What can hang from each mark
zabepus: bepal feked logur
kelut: feked rokaz vati
roke: fusamam gomu logur
narudu: vati
logur: ponum zabepus
ponum: fusamam logur
zosu: gomu zusi
rokaz: gomu kelut vumuz
zusi: feked gomu vumuz
fusamam: narudu roke zabepus
feked: logur narudu rokaz vati
bepal: fusamam logur narudu vati
vumuz: rokaz zabepus zosu zusi
vati: bepal feked kelut zabepus

Known rows, with every way that one mark hangs from another
[zosu gomu [zusi feked vumuz]]: [ 389 -127 -389  -54 -164 -338   29  254  178 -213   15 -469   17 -313
 -256 -124  -15  110   33   58  -62 -299  -47  113 -215   24  190 -142
   67 -228  -23 -240   74  501 -292  133 -489   66  140  178  319  119
  198  -15  233  465 -320  -53 -154  188   31  190   70  107 -276  -88
   78   -2   -5  -86 -239]
[ponum [fusamam narudu] [logur [zabepus feked]]]: [-158  108  106   -2 -273  132  292  140  134  247 -167  465 -358  128
  365  145 -326  -75  157  102  168  -46   16   37  211  231   72   27
  -93  149   40  165   84 -346  155  127  174 -202  308   20  355 -398
  146  301  178    9 -320   82   38 -221   29  -51 -203  198   76  -47
   22  -27  332   89    0]
[vati [kelut [feked logur narudu]] zabepus]: [   6  316  -76  -67 -104  489  118 -299   44  -47  449 -316  -15  -15
  186  201  141 -212   12 -228  -26 -121 -130  123  133  363 -233   49
  -69 -187  236    2  298 -247  -51  -17  132 -322  -34  264   47 -397
  299  450 -170 -127  127  163  173 -205 -141  111 -106 -123  -72    3
  -97   48  -21 -160 -334]
[zabepus [bepal [fusamam narudu]]]: [ -83  104  108 -104 -226  159   76 -137 -142  -87 -195  -31 -151  174
  175  353  -84  -57   19   17  173   39 -133 -172   24 -178   -5  -13
 -163  128 -212  133   17 -259  -63   46  172 -157  245  197  304 -111
  204   48   78  201   20  146  -79 -121 -101 -132  109  -33  -76  -74
  -28   16  426 -228  -69]
[rokaz [kelut [feked narudu vati]] [vumuz zosu zusi]]: [  74  -97  163  -65  115  475   -6 -387  -53 -240  226   16 -102   49
 -128  -24  -29 -172   67  -14 -371  120  142  -30  -49  285   41 -125
 -433   30  -81   77  332 -316 -331 -456  190   52  172   85 -247   87
  164  129 -114 -102   89  272  150 -208   66 -274  269  415 -170 -220
  -44  -98 -249 -146 -338]
[kelut rokaz [vati [feked narudu]]]: [   4  167   45    6  -65   80   21 -531  -73   51  383 -244   54   63
  -52  -38    9  102  -97   54 -120  -83 -104  218  197  212  -87   13
   82    9   40  -63  108 -170 -148 -134  -10  -84  113  191   68 -160
   75  245 -301   64   65  220  218 -202 -139  -85  195 -157  239  105
   48  -34   15 -169 -156]
[zabepus [bepal narudu] [feked logur [rokaz gomu] vati]]: [ -57 -154  457  -47 -296  541  200 -186 -156 -283   37 -351  106   38
   26  527 -136 -266  246 -207  -53  -45 -145 -335 -182 -258  -37 -326
 -155  402  247   16   41 -461 -368  220  105 -272  478  162  224  272
   39   -8 -199 -187   10  276  -80 -295  -69 -290  114  -18 -100 -224
  104 -201  224 -152 -316]
[vati feked [kelut [rokaz gomu]]]: [  63  220 -166  -13 -168  166  -10 -370   18  103  405 -249   26  105
  -31  214   97 -216    2 -208  -30  103 -224   -1  200  512 -162  112
 -108 -148  100   43  207  100   -9 -200  -45 -173  -46   36   35 -104
   42  262  -55   89  114   23  -30 -154   20 -104   -9  -14   26   90
 -155   41    5 -248 -360]
[vati [bepal fusamam] [zabepus [feked [logur ponum] narudu]]]: [ -92  300   72 -152 -227  530  260  -82  -12 -167  140 -397  108  121
  410  314  175 -211  -22 -141   60 -332 -207  -82   66  103 -145  -26
  -72 -261  113  244  502 -249  -20  408  238 -283   98  -94  285 -207
  284  254 -111 -132 -150  127   -4 -391 -228   65 -183  -15 -232  -37
 -129  -18  177 -184 -122]
[bepal fusamam [vati [feked logur]]]: [ 134  203   -6  -11 -183  103  113   30  -98   72  274    2 -208 -249
  178   73  -63  226   44  -85  107  -22 -153   45  424   96  -89   98
   88  -40 -155  151  311 -123 -138 -112  107  -75  101 -498  306   75
  -11  133    4  151 -340  -79  -97 -158 -194  -62  157   74  -52   45
  309  -17   68 -285 -112]
[vati [bepal logur narudu]]: [  -2   80 -104 -108 -206   38   87 -107  -18  -71   19 -185   26   23
  209  211   15 -102   27 -135   99  -13  -15 -145  110  314 -151   60
   76 -152 -248  178  328  -44  -39   -2  -19 -197   23 -282  186  116
  -71 -137   43   82 -122   47  -35 -257  -70    6  112  -84 -247  -94
  -92   78  138 -225 -191]
[ponum [logur [zabepus [bepal fusamam narudu]]]]: [ -70   -9  103 -140 -229   57   34   -5  -75  210   -9  160 -129   85
  143  152 -166 -147   17  -28  153  -32   76  -81  -46  159  -75   -7
  188   65 -107   98   23 -232   26   79  118  -77  251 -101  370 -183
  -18   10  123  256 -276   57  -73 -112  -70   86  -49   -9 -210  -99
  100   86  209 -214   -8]
[zusi gomu [vumuz [zabepus [bepal fusamam] [feked logur]] zosu]]: [  58  147  376 -127 -230  131   24 -118 -423 -178 -170   60    3  -70
 -307   66  -85  155 -182 -254  -82  -57   97 -154 -164 -315   67 -150
  153  -82 -189  -89   64   75 -276  105 -210  -90  405   26  261  -88
  423  210  194  200 -231  158   -3  -44   28 -165  262    2 -416 -196
  -62   40  254  -98 -353]
[narudu [vati [bepal [fusamam roke] logur] [kelut feked] zabepus]]: [ -19  248  -75 -108 -287   99  295 -400   16   27  173 -357   62   19
  541  164   44  -74    5 -236  182    0 -371  -14  478  491 -186  157
  132 -357   45  226  487 -236 -114  -75  134 -388  -49  -65  346  -85
    4  318 -113  244  -80    2  174 -281 -317  -78   15 -120 -195  130
 -148  183  146 -441 -343]
[zabepus [bepal [fusamam roke] [vati kelut]] feked [logur ponum]]: [ -99  280  322  -63   15  186  141   53 -309  -83  166    7  -89   -5
  138  448 -298 -132  107  -53  301  -11 -577 -287  118  -31  -28  -55
  136  214  292  307 -172 -202 -273  218  217 -253  459 -210  758  147
  111  260   20  438 -186   94  -59 -389  -87 -298  285  -55 -393   37
 -110   73  531 -624 -292]
[vumuz [zabepus [bepal narudu]] [zosu gomu] [zusi [feked logur]]]: [ 367   47  458 -184 -365  -65  337 -146 -237 -534   86 -290   41  -48
  -50  173   22 -223 -212 -194 -337 -295  273 -324 -517 -231 -199 -351
 -129 -260 -284 -203  457   83 -225 -134  -14  156  471  451  -31 -207
  469   31  142  331 -222  296 -205  -10  -29  -61  251   88 -575 -670
 -245   99  110    5 -309]
[ponum fusamam [logur [zabepus [feked narudu vati]]]]: [ -60  -23  166  -16 -204  287  290   58   30  238    5  293  -85   -7
  234   72 -303  -34  137   86   36  -73  109   55  114  285   40   -6
   92  150  135  159  184 -349   32  175  165 -141  345    0  241 -291
  104  244  -28  -89 -470  103  108 -262    4   73 -269  177  -26   15
  169  -87   63   85  -21]
[zabepus [feked logur [rokaz kelut] vati]]: [ -60 -132  365  -24  -15  440   61   20    2 -182  210 -182  106 -115
  -42  262  -39 -111  272 -195 -119  -43  -45  -87 -115  -16  105 -277
 -188  373  389   19  -54 -366 -397   83   94 -227  217   -7  107  281
   23  187 -201 -249   22   66   -8 -346   -1 -244   10  124  -29   33
  120 -283  -23   37 -175]
[zusi [feked narudu] gomu vumuz]: [ 195   32  182  174   11   32 -161  168 -169 -271 -162  -35    5 -255
 -512 -226   -5  540   76 -222 -158  -89  287   90   89  -40  224  -16
  368   44 -279  -17 -133  234 -142   88 -519   24  261   82  241   27
  253  251  197  150 -183   84  286    3  146  198  116  220 -245   67
  113  137    0   74 -301]
[narudu [vati [bepal fusamam]]]: [  31  -89  112  -81 -202  -79  237  -97   -8   22  -51 -231  151   23
  326  -93   60  109  -30  -46   85   22 -205  -39  226  -31   12   44
  139 -182   -8  182  392 -175 -107  -44   55 -153   27 -169  152   95
 -122   38  -84  159 -119  -49   48 -143 -212  -73  -76  -39   23   22
   19   12   58 -171  -26]
[rokaz [vumuz zabepus zosu]]: [  -8   46  200   73  -55  107  139 -250   -8 -116    2   79  -65   71
  126   87   -4 -163  -97  -48 -221    4  135  -60 -143  -91  -28  -74
 -312 -289 -167  -75  267  -43    6 -125  162   99   52  100 -247  -41
  120  -34   31  -35  -44  157  -64  118   40 -176  214  232 -281 -221
 -134  -16 -149    1 -104]
[ponum [fusamam narudu roke [zabepus bepal [feked vati]]] logur]: [-257  169  104  140 -393  258  531  -71  223   84 -273  372 -433  144
  549  501 -369 -250  252  177  162  -85 -278  -46  426   86  182  -46
  -78  351  -80  227   49 -531   60  112  330 -251  365  502  578 -579
  302  482  166   14 -116  168  136 -301  -44 -238 -134  156  130  -62
   43  -17  717  -13 -279]
[vumuz rokaz zabepus zosu [zusi [feked [vati kelut]] gomu]]: [ 346  194  775  -82 -236 -113   72 -265 -319 -580  134 -181  506 -109
 -152 -117    0  -67 -324 -369 -565   -2  634 -264 -305   -5 -295 -286
   99 -313 -293 -282  461  112 -107 -393  -44  351  351  438 -253 -265
  448  391   71  260 -207  282   28  -85  167    2  220   79 -434 -365
 -239  163 -131  390 -437]
[bepal fusamam [logur zabepus] narudu [vati feked]]: [  59  342  -88 -196 -177  -36   11  -32 -197   -6  109  165 -370 -224
  386  261 -257  153  204  -91  193    3  -17 -167  439  580 -316  143
  253  -58 -383  266  342 -212  -53   29   73 -138  228 -885  493  299
 -108  -24   62  314 -558  -45  -62 -219 -275  -45  444   21 -422   65
  228   72   84 -582 -135]
[roke [fusamam narudu] gomu [logur ponum [zabepus bepal feked]]]: [-442  242  638  169 -153  410   49  128  -83  -25 -108  114 -650  212
  -88 -103 -176 -261  232   67  263  185  -96   11  161  179  147 -287
  -98   42   28  -19 -322  173   -3  634   76  -70  446   44  414 -485
  526  436  253  141  -38   -3  124 -149  -11 -308 -107 -459 -405  163
 -400  150  383  -20 -127]
[bepal [fusamam zabepus] narudu]: [ -34  273 -233 -116  -44   50   54  -85  -19 -128 -193  101 -299   16
  319  324   40  -38  228  191   52  -88   -5 -114  147   98 -172    6
  122  205 -261  220  246 -263  125   45  107 -227  133 -157  342 -143
  196   74   85    5 -147   71    4  -14 -244  -14  181   82 -126  -12
  101  -86  255 -308    7]
[zusi [feked narudu] gomu]: [ 116   49  233  132   11   31  -89   91 -184 -243  -24  -27    0 -220
 -397 -144   39  423   92 -161 -196  -78  213    9   53  -39   84   -4
  246   92  -81  106  -58   91  -75   23 -277   66  210  149  188   -9
  212  206  142   30  -71  200  176  -24   90  248   35  210 -155    8
   19   40  -11  112 -154]
[feked [logur [zabepus bepal]] narudu]: [-105 -104  329 -174  -45  347  105   86   11  -66  277 -230  107   66
   51  193   46 -204  -20 -151 -143 -335  110  -75 -153 -177  -13 -160
   21  149   71  -39   68 -460 -193  308  179  -55  205  128  148  -55
  186  118 -126 -108  -22   90  -20 -251  -53  134 -165 -111 -227 -130
   88  -11  113 -128 -112]
[zabepus [feked [logur [ponum fusamam]] [narudu [vati kelut]]]]: [ -39   18  246  -48  -79  360  261  112  -92  -29  107  -48    4  -79
  212  101  -88   15  111  -72  -50  -72 -161  -81   93   14   -3 -111
   -7  126  402  179  232 -321 -230  254  143 -279  300  -94  206   -7
  157  367 -159 -199 -156   70   98 -337  -68  -54 -271   81  -51  -19
   -7 -112   42  -99 -219]
[rokaz gomu [kelut feked [vati [bepal fusamam logur]]]]: [  69    8 -243 -164  196  282    2 -505    8   99  228 -230  -48  175
  -61    1   64  -47  205  155 -107  -26  -67  163  194  564  -45  122
 -517  -24 -111   67  216 -170 -151 -458  175 -316  142 -233  316  294
  -88 -215 -113  211   25  175  103 -262 -239 -488  245    9   27   64
   96   70   49 -514 -276]
[vati [feked [logur [ponum fusamam]]] [kelut rokaz] zabepus]: [ -34  458 -177 -132 -259  451  235 -251   57  105  653 -324  -53   11
  298  351  171 -301  -47 -298   99 -139 -343   37  270  655 -246   95
  -56 -360  163  115  405 -113   58  -67   77 -335  -53   81  183 -466
  333  544  -36  -43  -26   74   20 -284  -27   51 -260 -161 -113   96
 -236    8  102 -231 -399]
[roke gomu [logur [ponum [fusamam [zabepus feked]]]]]: [-222  181  232  241  -52  344  125   73  -66  119  -24  208 -437   36
 -111 -117 -158 -112  281  131  106  100 -103  111  302  344  114 -155
   67   93   59  147  -82  239   75  375    2 -118  291   -9  267 -400
  390  390  211  -33 -267  -24   87  -86  -45 -158 -127 -235 -226  223
 -189    2  206   27  -56]
[zusi [feked [logur zabepus] vati] gomu]: [  15  -76  334  -94   32    8   -6  279    5 -184  362 -138   84 -313
 -339  -64   62  229  112 -240 -207 -245  227   -6   60 -121  150  -97
  305  156   57 -143 -136 -165 -149   28 -293  109  190   77  313  144
  136  190  157   97 -134   77   14  -83   89  306  -78   28 -211   15
   80   68    3   52 -219]
[kelut rokaz [vati [bepal logur]]]: [ -48   70   14 -117  -73 -158   60 -520    2  103  313 -405  214  129
   44    6   58   38 -144   28  -61  -99  -72  187  182  326  -87   55
   89 -120  -63  -73  145  -76 -151 -155  -35 -219  106   26  203   30
 -120 -138 -217  289    2  146  107 -313 -159 -169  247 -242   52  111
   26  130  122 -276 -156]
[roke [fusamam [narudu vati] [zabepus [logur ponum]]] gomu]: [-295  216  415  390    9   85  372   20  283 -138  -98   90 -570    5
  220 -114  -53  -43  285   99  167    4 -352   54  371   27  197 -147
   71   92   89  105   27 -169  -12  353  157 -210  176   40  435 -455
  394  526  143  -46  135  -48  269  -42  -85 -433   28 -208 -154  124
 -249   55  397 -117 -214]
[vumuz rokaz [zabepus bepal feked logur] [zosu gomu] zusi]: [ 296  107  795  -45 -323  -75  370 -288 -348 -502   31 -197  455  149
  -48  189 -208 -516 -309 -237 -293 -300   54 -475 -741 -220 -315 -468
 -204 -229  137 -164  408   40 -295   33  232  227  518  411   23 -248
  458  249   -5  244 -264  317 -240 -127   11 -402  438   -4 -542 -622
 -413  -63  246   60 -313]
[zabepus [bepal [fusamam narudu roke] [logur ponum] [vati feked]]]: [-125  289  104  -69 -249   98  117 -104 -155  -77  -21   15 -322   -8
  412  468 -297    4   90  -91  272    5 -253 -243  422  197  -63   44
   -7    3 -415  263   47 -248 -167  122  242  -94  300 -211  567  119
  100  129  104  417 -195   61  -65 -347 -148 -208  289  -75 -343   54
   10  206  519 -511 -353]
[vati [bepal [logur ponum]] [kelut rokaz] [zabepus feked]]: [-140  419  -43 -211 -224  235  123 -373  -19  -45  302 -478  204  189
  377  432  110 -405  -56 -319  115  -65 -366 -102  127  798 -275   77
  -14 -481  215  181  347   42   -3  214   51 -402   38  -72  253 -137
   99  206  -99  203   18   93   35 -500 -111  -67  -17 -190 -326  123
 -373  166  156 -343 -369]
[narudu [vati bepal [feked logur [rokaz vumuz]]]]: [  -9 -150  323  154 -365  252  314 -119  130   19  274 -377  188    2
  299   42   86  -58   23 -372   22  -55 -328  -21  320   38   59  -70
   30 -231  139  161  409 -323 -255  -75   27 -119  -72 -102   22  171
 -163  288 -156  -93  -19   -3   55 -228  -83  -85  -86   64   37  -37
  -16 -136   17  -86 -232]
[vati [bepal fusamam] [feked narudu] [zabepus [logur ponum]]]: [ -43  456   10   41 -191  597  311 -159   56 -157  409 -402   81  108
  392  331  157 -231  -25 -256  237 -375 -396 -114  195  361 -164   81
  101 -405   20  398  590 -249   41  289  238 -207  -80  -97  343 -315
  338  531 -109  -58 -194  131   68 -361 -140  137  -35  -74 -331   35
 -335   -7  214 -361 -252]
[zosu gomu [zusi vumuz]]: [ 300 -169 -439 -143 -214 -318   56  170  220 -118   26 -468   35 -227
 -105 -126  -37   -2  -46  148  -63 -292 -127   96 -236   -5  107 -137
   21 -237  100 -203  181  441 -331  197 -341   -8   95   44  232   99
  145 -106  161  355 -262  -82 -218  121  -13   58  -11  -37 -207  -83
   63  -70   11 -126 -240]
[roke [fusamam narudu] gomu [logur ponum]]: [-296  221  389  364 -119  278   66  118   79  -29  -70   55 -713   20
 -114 -304  -50    6  220  116  195  230   77  153  283  185  155 -190
  -82   11 -132    0 -116  376   18  401   45 -122  247    3  249 -557
  471  354  275    7  -41  -91  124  -47   35 -297 -159 -356 -314  220
 -317  176  184  106 -182]
[vati [kelut [feked logur]] zabepus]: [  -4  321 -138 -102 -103  370  100 -266   47   34  452 -258  -35   -7
  166  197  139 -252   -6 -230   58  -68 -215  124  160  387 -216   74
  -81 -237  238  -53  206 -169   -1 -118   71 -297  -91  204   91 -350
  228  391  -82  -21  132  107  107 -129 -123   70  -76 -163  -39   11
 -131   70   26 -181 -297]
[vati [feked rokaz] kelut zabepus]: [  31  384   87  103 -348  496  113 -274   67  -99  357 -354   78   56
  348  368  101 -280   54 -448   78   38 -299    5  260  564 -268   56
  -46 -400  228  126  271  -22   36  -36   51 -267 -132  157  -88 -256
  146  564 -146  -14   89   76  124 -193  -23   24  -70  -49  -97  152
 -238  -76   -4  -27 -277]
[vati [bepal fusamam] [kelut feked [rokaz vumuz]] zabepus]: [ -53  435 -273 -197 -246  361   67 -688  -14   70  420 -500   88  238
  307  330  255 -283  -55 -148   95  -14 -298  138  258  618 -283  185
 -139 -424  -22  209  521 -157   49 -192   71 -420  -54  155  176 -356
  235  247  -97  141   68  244   84 -308 -237    5   86  -27 -126  116
 -178   68  126 -404 -281]
[logur [zabepus [bepal fusamam narudu [vati feked kelut]]]]: [ -14  213  133 -349 -193  141   -6  -58 -232   -4  178  -22 -106   69
  302  307 -142 -186   64  -66  136   76 -183 -154  172  247 -244   56
  115 -108 -136  126  104 -263   -9  -25   72  -90  282 -276  308   68
   49  102   19  425 -167   89  -29 -213 -177    7  138 -198 -228  -16
   50   36  238 -410  -94]
[rokaz gomu kelut vumuz]: [  45 -223 -147   72  187  296   44 -140  205  -13   15   -5 -198  158
  -61   35   63 -186  276  108 -283   34  -98    1   -2  325  108   51
 -803  -33    0  117  162   12  -48 -352  210 -112   58 -294   51  389
 -202 -391  126  -71  137   31  -92   15   38 -597   26  407  -78  -65
   60  -67 -175 -301 -210]

Rows
[ -48  231   30  -88  -37  287   98 -607 -168   56  240 -194   -7  155
   57   26  -66  -82  -70   89   94  -57 -312  234  174  176 -127   35
  -82 -183   85 -161  -41 -322  -44 -214   73 -107  136  411  158 -235
  154  213 -250  194  150  380  322  -55 -271 -102  275 -353  242  -27
  -15   57  189 -250 -125] -> [kelut feked [vati [zabepus bepal]]]
[-131 -193  330 -272  -62  249  165   93  107  -58  434 -280  182  -42
   90  237  -11 -278   15 -134  -85 -248   25 -101  -91 -195   59 -182
   56  152  130 -213  -12 -509 -226  163  109   11  167  142  164  101
   61   51 -119   21  -39   21 -103 -224  -37   90 -159 -254 -153  -73
  106    2   89 -120 -180] -> [feked [logur [zabepus bepal]] vati]
[ 326 -114 -354  -82 -165 -337   87  195  167 -190  125 -462   10 -285
 -166  -58   21   16   46  108  -91 -288 -106   50 -243   30   77 -133
  -33 -191  135 -143  136  387 -235   81 -294   99  100  232  275   90
  166  -46  189  371 -232   39 -242  168  -13  226    5  103 -203 -137
    2  -83  -11  -56 -118] -> [zosu gomu [zusi feked]]
[ -13  334  -73   -5 -374  407  267 -235   86  -43  273 -323   89  151
  354  213  158 -329 -114 -286  179 -131 -449    3  288  407 -141  128
  -62 -616  -36  142  456  -28  153   -6   55  -34 -243   42   26 -295
  134  371  -32   -4   48   73   79 -177 -103   83 -101 -165   14  -43
 -286    1  131  -63 -176] -> [vati bepal feked zabepus]
[ -52   75  108  -80 -159  214  118 -103  -93 -101    5 -111  126  -29
  133  285 -121  -67   92  -81   81    4 -142 -144  104  128    2  -41
   19   67  123  110  167 -176 -186  216   56 -133  159 -157  248  201
    3   86 -113   10 -202   37  -33 -315 -117  -53  105   48 -129   52
   -7  -52   95 -168 -143] -> [zabepus [feked [vati [bepal fusamam logur]]]]
[ -81   39  166  -24 -354   96  313  -13  -78  292   19  357 -387  -30
  260   53 -403  -44  131  106  153   73  -54   41  379  208   -7   52
  182  130 -231  238   80 -192   42   -2  142 -153  448  -78  489 -369
  123  150  258  227 -412   86   65 -213  -46 -130 -147  -59 -193  -24
  171  107  402  -91 -110] -> [ponum [fusamam [roke gomu]] [logur [zabepus [bepal narudu vati]]]]
[-116   10  460  197  -60  167  372 -104   44 -166   19 -125   17   10
  326   58  -94  -96   99 -256   60  -97 -422 -178   39   -5   35 -152
   55 -189  470  158  201 -291 -172  216  154 -186  120  -67  109   95
  -66  289 -166  -59  -74   86  127  -52  -72 -291  173  147 -207  -52
 -225  -92  -31 -184 -128] -> [narudu [vati [zabepus [feked [rokaz [vumuz zosu]]] [logur ponum]]]]
[-270  107  314 -300 -130  195   70  -13  -82 -152  -60   30  -58  203
  291  456 -225 -298  119   37   93 -118 -153 -243   26 -185   33 -140
  -39  266   55   16 -184 -507  -99  366  176  -24  337  168  410   62
  198  232  -16  192  -27  111  -35 -268 -134  -61   67  -94 -165   13
  -80    8  423 -232  -62] -> [logur [zabepus [bepal [fusamam narudu roke]] [feked vati]]]
[-213   99   18 -284  233  194 -187 -319  -79   93  512 -255   62   66
 -166   34  103 -106   17  -19  -85 -327  234   88 -162  160  -74 -183
  207  251    3  -55  -21 -523 -174  238   -7  -53  161  208  120 -157
  329  271 -258 -193   24  249  122 -295 -114  246   73 -168  -96   46
   38   27   16 -205 -163] -> [kelut [feked [logur ponum zabepus] narudu] rokaz]
[ 110  -17 -110 -191   12 -140 -185  398   32 -134  167 -277   43 -302
 -410 -209   59  205  -83 -132  -69 -284   99   68  -45  -18  242 -140
  392  -85  -85 -224 -101  183 -240  145 -510  117  134  -36  473  141
  250  185  316  350 -269  -36  -26   77  192  369  -40   -6 -331  -24
   69  122   57 -117 -309] -> [zosu [zusi [feked [logur ponum zabepus]] gomu vumuz]]
[-276  188  128  296  -48   80  139  -23  217   -5  -13  106 -431   62
   39   42  -38 -259  245   97  -29  -93 -158  121  445  116  147 -143
  176  220  -84   30 -187  115   56  293   78  -20   30  272  340 -436
  297  422  219   24   54 -136  111   -7 -115 -180   11 -201 -193  206
 -129  124  368  -50 -148] -> [fusamam [roke gomu logur] zabepus]
[-146  204  -35   59  -70  305  386   28  109  -13 -107  187 -225   46
  331  350  -94 -130  214  175  -51 -269 -174    6  323   25   66  -51
  -48  326   16  227  137 -385   39  196  225 -225  200  235  365 -339
  358  395   20 -280 -128   93  156 -205  -90 -109 -131  198    4   20
   82 -145  410  -32 -117] -> [ponum [fusamam roke [zabepus [feked logur narudu]]]]
[ 141  230  651  -53 -257  207  144 -361 -429 -301  -64 -130  391   73
  239  223 -228 -260 -109 -147 -201   57   39 -206 -283   20 -338 -240
 -219 -194  -42  -76  270 -177 -134    1  303   75  460  245   36 -158
  284  252 -183  131  -90  303   71 -264 -153 -320  205 -217 -140 -231
   35  -54  111   94 -272] -> [vumuz rokaz [zabepus [bepal [vati kelut]] [feked narudu]]]
[   7  119  239  -59 -155   69  142 -307 -213 -113  -93  -56   82   73
  123  257 -100 -148 -112 -105   13  -74   16 -173 -230  111 -119 -108
 -136 -169 -230  -55  118 -101  -67   43  174   15  182  197  127  -36
  176  -73  -13  135  -87  148  -28  -43  -96 -176  197 -193 -306 -168
  -90   75  124 -154 -169] -> [vumuz [zabepus [bepal logur]]]
[  58  258   50  -57 -436  434   20 -227  -26 -108  371 -436  174   99
  305  402  124 -294   75 -395   97  174 -191  -88  259  455 -277   45
   75 -275  -13  259  393  -62  -58 -183  -86 -321  -43  -31  -52  -58
   69  427 -100   80   74  137   50 -426    5  109  -54  -97  -96   35
 -242 -104  150  -83 -348] -> [vati [bepal narudu] [feked rokaz] kelut]
[ -69  -10   75 -226 -109  113  109  -85   98  -72  215 -304  226  -18
  286  236   -9 -103   50  -81   16 -127  103  -95  134  221  -48   12
  130  -64 -130   49  285 -279 -116  152   86  -95   71 -169  189  202
  -27  -51 -118  150 -260  -23  -64 -332 -130  101    8 -104 -292  131
   40   73   33 -220 -150] -> [feked [vati [bepal fusamam [logur zabepus]]]]
[ -33  -52  257  202   89  381   85 -490  100 -155  275 -284  132   22
  -45  158  -62 -109  239  -73 -135 -145   96   13  -95   45    5 -207
 -176  179  104  -57  114 -448 -207  -26  102  -75  144  305  -49  182
   84   96 -282 -259  -14  310  107  -83  -55 -200  341  114  -94   -7
   43 -112 -122 -117 -297] -> [kelut [feked [rokaz gomu [vumuz [zabepus logur]]] vati]]
[  10  425  -50   22 -236  509  205 -198  103  -60  421 -331  103  143
  363  474  177 -314   58 -243   94 -126 -368  -28  394  474 -167  146
  118 -205   44  371  529 -233  -14   21  168 -330  -76   16  300 -318
  295  655  -98  104  -38   52   82 -454 -129  134  -44    6 -193  117
 -219  -46  317 -386 -362] -> [vati [bepal [fusamam [zabepus logur]]] [feked narudu] kelut]
[-119   76  228  167 -152  -18  257    7  147 -102 -258   12 -366    9
  272 -139  -10  132   85   89  135  131 -103   28  219  -57  102  -49
 -130  -33  -43    8  119 -103  -31   59  118 -148  100   29  156 -246
  136  179   23  -25  112  -31  202    4  -51 -306  -67  -37   66    7
  -80   33  130   37 -115] -> [roke [fusamam [narudu vati]]]
[-220  119  431  263  -87  235   25   79  -14  128   59   61 -489   20
 -286 -393  -19  -70  153   42  127  180   89  222  214  300   96 -155
   81  -36   -9  -89 -153  403   28  364  -36  -33  190 -123  217 -465
  330  247  205   49 -180 -171  134   68  -20 -194 -116 -366 -389  245
 -171  119    8   63   13] -> [roke fusamam gomu [logur zabepus]]
[  68   18    8  -68   97  366   52 -134   12    6  399  -69 -108  -34
  -49  -28   49   -7   97   18 -150  -42 -142  175  143  291   31   13
 -333   38   96   23   93 -212 -237 -375  161 -162   60 -112  160   61
   40  193 -121   33  113   81  142 -247  -79 -281   -3  -36  127   24
   76 -131  -22 -207 -208] -> [rokaz [kelut [vati [feked logur narudu]]]]
[ 186  -23 -123  -96 -178 -209 -166   70  -65 -116  -63 -239  226 -202
 -314 -258  -46  139 -198  -63 -105  -55   55   28  -86  -16   51 -111
  252 -133  -91 -174  109  288 -251  -29 -354  101   88  -17  265   11
  180  117  222  225 -198    9  -26  100  155   78   62  -81 -111  -47
   94  -19   55   31 -315] -> [zosu [zusi gomu [vumuz rokaz]]]
[ -46   48   35 -165 -117  108  155 -471  164  154  632 -542  211  249
   28   29  185 -211 -118  -37 -169 -308 -171  196  235  239  -78   23
  -93 -174   52 -170  264 -217  -82 -149   10 -133   62   14  201   11
  -72   17 -219  164   67  137    7 -300 -164 -179   41 -257  176    7
    7   96  133 -317 -260] -> [kelut [rokaz gomu] [vati bepal [feked [logur zabepus]]]]
